Below are the code and all the weights of a small trained network. Each question names an input and a class and asks about switching units off, where a switched-off unit gives its printed mean instead of its output.

import numpy as np


def w(rows, s, z=0):
    codes = np.array(rows[::2]) - 128.0
    scale = np.full(codes.shape[1], s)
    scale[-1] = z or s
    return codes * scale


def norm(h):
    return h / np.sqrt((h * h).mean(-1, keepdims=True) + 1e-5)


def f(y):
    return y / 2 * (1 + np.tanh(0.7978845608 * (y + 0.044715 * y**3)))


def log_softmax(a):
    a = a - a.max(-1, keepdims=True)
    return a - np.log(np.exp(a).sum(-1, keepdims=True))


def net(x, mask):
    res = np.array(x, float).reshape(1, 8) / 4 @ E
    u = 0
    for l in range(3):
        y = f(norm(res) @ A[l][:, :-1].T + A[l][:, -1])
        res = res + np.where(mask[u : u + 5], y, B[l][:, -1]) @ B[l][:, :-1]
        u += 5
    return log_softmax(norm(res)[-1] @ U[:, :-1].T + U[:, -1])


A, B = {}, {}
E = w([
[154,135,94,138,106,124,203,76,135,117,136],'x0',
[107,85,135,39,127,175,171,202,149,129,142],'x1',
[132,116,133,168,119,157,129,156,163,166,152],'x2',
[122,130,188,127,86,253,195,128,172,88,56],'x3',
[198,103,155,179,73,89,205,104,119,54,118],'x4',
[141,165,157,134,113,133,144,91,139,189,222],'x5',
[138,103,65,158,10,172,132,54,96,43,190],'x6',
[146,54,124,85,124,120,99,125,64,143,112],'x7',
],0.005)
A[0] = w([
[236,150,87,229,107,38,111,66,102,176,136,93],'0.n1',
[32,67,123,161,159,78,89,183,139,106,16,41],'0.n2',
[219,131,53,198,65,128,125,68,174,158,174,5],'0.n3',
[89,117,44,56,2,158,140,114,109,139,206,186],'0.n4',
[152,158,152,191,234,214,172,122,135,49,144,46],'0.n5',
],0.0039,0.0017)
B[0] = w([
[224,110,127,172,158,153,102,173,54,143,146,251],'0.n1',
[210,166,116,168,125,64,47,194,170,2,113,184],'0.n2',
[172,135,130,144,72,106,55,105,110,157,101,180],'0.n3',
[66,139,71,102,79,33,212,128,167,105,61,245],'0.n4',
[139,39,138,103,40,145,192,171,150,157,48,133],'0.n5',
],0.0064,0.0027)
A[1] = w([
[156,60,215,73,104,253,209,210,214,94,9,86],'1.n1',
[127,199,71,155,190,91,66,234,147,144,55,255],'1.n2',
[63,96,71,212,125,136,103,65,171,75,135,107],'1.n3',
[173,120,227,158,155,208,186,148,197,55,55,79],'1.n4',
[128,130,117,44,148,28,82,214,132,2,107,128],'1.n5',
],0.0037,0.00054)
B[1] = w([
[173,145,127,207,178,107,234,130,134,155,126,253],'1.n1',
[151,140,153,80,103,153,2,143,111,196,137,242],'1.n2',
[169,159,193,141,43,203,138,163,211,197,84,152],'1.n3',
[147,166,166,163,193,203,136,115,117,140,132,194],'1.n4',
[200,42,84,54,170,180,97,136,76,116,78,227],'1.n5',
],0.0071,0.0035)
A[2] = w([
[142,93,157,151,70,150,183,82,116,74,115,252],'2.n1',
[202,156,116,172,73,99,103,82,106,193,174,127],'2.n2',
[122,67,47,96,133,143,112,119,115,172,166,115],'2.n3',
[114,204,104,138,3,168,158,95,171,122,120,9],'2.n4',
[42,187,145,95,212,131,61,87,158,198,165,64],'2.n5',
],0.0069,0.0019)
B[2] = w([
[87,159,98,120,168,162,86,111,127,83,163,246],'2.n1',
[120,136,156,166,72,120,157,113,116,123,176,253],'2.n2',
[144,135,162,153,153,53,188,141,159,120,89,186],'2.n3',
[56,117,135,132,137,96,43,142,255,159,120,212],'2.n4',
[66,92,217,44,69,174,134,124,88,166,139,226],'2.n5',
],0.0089,0.0046)
U = w([
[41,140,226,12,104,138,110,159,66,241,163,103],'0',
[9,170,70,164,45,114,92,98,254,111,156,222],'1',
[163,219,158,211,221,217,249,153,170,134,101,231],'2',
[168,125,44,112,140,162,122,77,54,51,124,1],'3',
[109,82,34,27,161,23,235,181,106,121,96,62],'4',
[200,170,138,228,47,35,133,83,45,146,235,122],'5',
[228,126,102,85,206,129,2,225,77,167,33,98],'6',
],0.0095,0.0017)

Each question gives the input, the list of numbers given to net, and the class t.
The units are the neurons (one row each of A and B). Each row of codes is followed by its name. A weight is (code - 128) times the scale printed after its matrix; where a second scale follows, it is the last column's (A, B and U).
mask holds one flag per neuron, layer by layer. A switched-off neuron (its flag False) gives its mean, the last column of its row in B, instead of its output. The means were averaged over made-up inputs and are rounded, as every weight is.
A unit's drop is (log p(t) with every unit on - log p(t) with that unit switched off) / (log p(t) with every unit on - log p(t) with every unit switched off).
The circuit of an input: a set's keep is (log p(t) with only the set's units on - log p(t) with every unit switched off) / (log p(t) with every unit on - log p(t) with every unit switched off). Starting from the 12 units with the biggest drops (on a tie, the unit counted first), units are removed one at a time, each time the one whose removal leaves the highest keep (on an exact tie, the one counted first), for as long as the keep stays at least 0.8.
circuit, biggest first: the units of the circuit, biggest drop first
top k neurons: the k neurons with the biggest drops, biggest first
k most important neurons of layer l: the k neurons of layer l with the biggest drops, biggest first
drop of u: that unit's drop, to one decimal
input [6,0,4,-2,-5,3,3,6], class 1: circuit, biggest first -> [0.n4, 1.n5]
input [-1,-8,5,-5,2,-3,-7,-8], class 0: circuit, biggest first -> [1.n2, 2.n5]
input [6,-2,6,2,3,3,1,-8], class 1: top 2 neurons -> [2.n4, 0.n3]
input [2,8,6,-3,-6,8,2,8], class 4: top 2 neurons -> [0.n4, 2.n3]
input [8,-8,-8,5,-3,8,6,-5], class 1: circuit, biggest first -> [2.n4]
input [4,8,8,3,-2,7,-2,1], class 2: 2 most important neurons of layer 1 -> [1.n1, 1.n2]
input [-7,7,7,6,-4,-7,7,-5], class 2: 2 most important neurons of layer 1 -> [1.n1, 1.n4]
input [-5,-4,4,-2,-5,1,8,6], class 1: circuit, biggest first -> [0.n4, 1.n3]
input [-1,-7,-5,8,-2,-5,0,4], class 2: top 2 neurons -> [1.n1, 1.n4]
input [4,1,-3,-1,-4,5,5,7], class 1: circuit, biggest first -> [0.n4, 2.n4]
input [0,0,-6,1,-6,-3,1,-7], class 0: 3 most important neurons of layer 0 -> [0.n1, 0.n4, 0.n3]
input [8,6,5,6,2,-2,7,2], class 1: 2 most important neurons of layer 0 -> [0.n4, 0.n1]
input [-7,-3,3,1,4,2,7,5], class 1: top 2 neurons -> [2.n4, 0.n4]
input [-3,0,6,-3,7,7,7,-7], class 1: circuit, biggest first -> [2.n4]
input [7,6,5,2,-8,-3,-3,8], class 4: drop of 0.n1 -> 0.1
input [4,5,3,-6,-1,-4,2,-6], class 4: drop of 1.n5 -> 0.4
input [-6,0,2,6,3,-2,1,8], class 2: drop of 1.n3 -> 0.0
input [2,-1,4,0,3,-8,8,5], class 1: top 2 neurons -> [2.n4, 1.n3]
